Below is a small trained network, with its code and all its weights. Each question gives an input and a target symbol and asks what happens when units are switched off, that is, made to give their printed mean instead of their output.

import numpy as np


def w(rows, s, z=0):
    codes = np.array(rows[::2]) - 128.0
    scale = np.full(codes.shape[1], s)
    scale[-1] = z or s
    return codes * scale


def f(y):
    return y / 2 * (1 + np.tanh(0.7978845608 * (y + 0.044715 * y**3)))


def softmax(a):
    e = np.exp(a - a.max(-1, keepdims=True))
    return e / e.sum(-1, keepdims=True)


def log_softmax(a):
    a = a - a.max(-1, keepdims=True)
    return a - np.log(np.exp(a).sum(-1, keepdims=True))


def net(x, mask):
    ids = ['ΔΛΣΦαγεητ'.index(c) for c in x.split()]
    T = len(ids)
    res = E[ids] + P[:T]
    q, k, v = (res @ M[0].T for M in (Q, K, V))
    z = softmax(np.where(np.tri(T) > 0, q @ k.T / 2**0.5, -1e9)) @ v
    res = res + np.where(mask[0], z, O[0][:, -1]) @ O[0][:, :-1]
    y = f(res @ A[0][:, :-1].T + A[0][:, -1])
    res = res + np.where(mask[1:9], y, B[0][:, -1]) @ B[0][:, :-1]
    return log_softmax(res[-1] @ U[:, :-1].T + U[:, -1])


Q, K, V, O, A, B = {}, {}, {}, {}, {}, {}
E = w([
[172,95,80,116,150,83],'Δ',
[112,112,134,3,139,28],'Λ',
[119,84,134,194,116,70],'Σ',
[54,62,170,71,128,140],'Φ',
[167,126,223,171,136,106],'α',
[79,171,137,97,70,89],'γ',
[111,86,108,194,165,127],'ε',
[129,109,121,76,142,110],'η',
[84,82,169,100,135,161],'τ',
],0.025)
P = w([
[172,6,182,56,85,210],'0',
[117,113,150,112,144,126],'1',
[120,108,145,117,150,128],'2',
[123,104,136,116,151,123],'3',
[126,103,132,116,156,125],'4',
[127,102,129,118,155,123],'5',
[132,99,124,118,159,119],'6',
[134,100,116,113,158,117],'7',
[138,98,115,114,159,119],'8',
[139,102,107,108,157,115],'9',
[139,101,107,109,155,118],'10',
[140,101,114,113,156,122],'11',
],0.016)
Q[0] = w([
[105,228,123,254,135,93],'H1',
[118,70,147,140,163,60],'H1',
],0.011)
K[0] = w([
[57,229,75,185,154,25],'H1',
[254,106,84,46,214,134],'H1',
],0.0074)
V[0] = w([
[253,137,91,124,168,168],'H1',
[118,145,169,182,113,207],'H1',
],0.016)
O[0] = w([
[213,160,99,111,206,189,110],'H1',
[193,49,11,94,80,120,1],'H1',
],0.012,0.0098)
A[0] = w([
[89,75,2,214,106,224,111],'N1',
[205,179,67,54,152,124,100],'N2',
[239,171,135,218,202,154,121],'N3',
[48,46,208,145,149,162,103],'N4',
[195,165,93,192,115,91,111],'N5',
[107,177,169,73,215,187,119],'N6',
[62,134,150,103,181,122,175],'N7',
[201,82,189,74,118,186,246],'N8',
],0.01,0.013)
B[0] = w([
[89,111,79,106,91,250,144],'N1',
[16,101,75,230,133,170,149],'N2',
[93,110,195,18,118,134,192],'N3',
[192,147,88,100,124,132,250],'N4',
[146,171,70,94,79,77,128],'N5',
[129,96,25,155,2,67,219],'N6',
[169,130,211,166,182,242,235],'N7',
[80,198,120,175,184,12,192],'N8',
],0.0097,0.024)
U = w([
[122,182,184,44,152,155,226],'Δ',
[114,237,161,166,114,158,8],'Λ',
[248,4,157,154,52,56,114],'Σ',
[125,191,72,96,254,128,126],'Φ',
[152,202,130,197,185,55,89],'α',
[45,197,105,141,3,119,66],'γ',
[56,96,103,190,137,201,59],'ε',
[122,148,199,130,249,125,253],'η',
[132,111,56,76,80,106,123],'τ',
],0.0095,0.0048)

Each question gives the input, a string of symbols that net reads in full, and the target symbol t.
The units are the heads (2 rows each of Q, K, V and O) and the neurons (one row each of A and B). Each row of codes is followed by its name. A weight is (code - 128) times the scale printed after its matrix; where a second scale follows, it is the last column's (O, A, B and U).
mask holds one flag per unit, heads first, then neurons. A switched-off unit (its flag False) gives its mean, the last column of its rows in O or B, instead of its output. The means were averaged over made-up inputs and are rounded, as every weight is.
A unit's drop is (log p(t) with every unit on - log p(t) with that unit switched off) / (log p(t) with every unit on - log p(t) with every unit switched off).
The circuit of an input: a set's keep is (log p(t) with only the set's units on - log p(t) with every unit switched off) / (log p(t) with every unit on - log p(t) with every unit switched off). Starting from all 9 units, units are removed one at a time, each time the one whose removal leaves the highest keep (on an exact tie, the one counted first), for as long as the keep stays at least 0.8.
circuit, biggest first: the units of the circuit, biggest drop first
unit that matters most: the unit with the biggest drop
k most important neurons: the k neurons with the biggest drops, biggest first
input Φ Φ τ, target Σ: circuit, biggest first => (H1, N4)
input α γ Φ Σ γ η, target ε: unit that matters most => N2
input ε ε ε Λ α η, target Φ: circuit, biggest first => (N6, H1)
input Λ Φ Φ η, target Λ: 2 most important neurons => (N7, N6)
input γ α Σ γ ε, target ε: 2 most important neurons => (N1, N6)
input τ Σ α γ Σ α, target α: 4 most important neurons => (N6, N7, N3, N8)
input Λ ε Σ Φ Δ, target Λ: circuit, biggest first => (H1, N6, N7)
input ε Σ Φ ε Σ Σ Φ τ α Λ, target Φ: circuit, biggest first => (N6, H1)
input α Φ Λ Σ Φ, target ε: 2 most important neurons => (N2, N1)
input Σ ε ε Σ ε γ Λ Σ Λ, target η: circuit, biggest first => (N6, N4, H1)
input ε α ε Δ ε Σ Σ Σ ε Φ τ α, target Δ: 3 most important neurons => (N3, N6, N2)
input Λ Φ η ε ε ε Σ Φ, target Λ: circuit, biggest first => (N7, N6, H1)
input τ Φ Σ, target Σ: circuit, biggest first => (H1, N8)
input Σ ε ε Φ Σ, target Σ: most important neuron => (N8)
input α Δ Λ, target ε: 2 most important neurons => (N2, N4)
input Δ Σ Φ, target γ: circuit, biggest first => (N6, H1)
input ε Δ Δ, target Φ: circuit, biggest first => (H1, N6)
input η Φ Σ α η, target α: circuit, biggest first => (N6, N8, H1)
input α Δ η Λ α η Φ Δ, target ε: circuit, biggest first => (N2, H1)
input τ τ Φ, target τ: circuit, biggest first => (H1)
input Σ γ α, target α: 4 most important neurons => (N6, N3, N7, N8)
input Σ Φ ε α Σ γ α Λ η Δ ε, target Δ: 3 most important neurons => (N3, N7, N6)
input Λ η α Δ Φ Σ τ Φ Φ ε, target Δ: 2 most important neurons => (N3, N6)
input γ Σ Φ Λ Φ Σ Φ Σ α, target Λ: 2 most important neurons => (N6, N7)
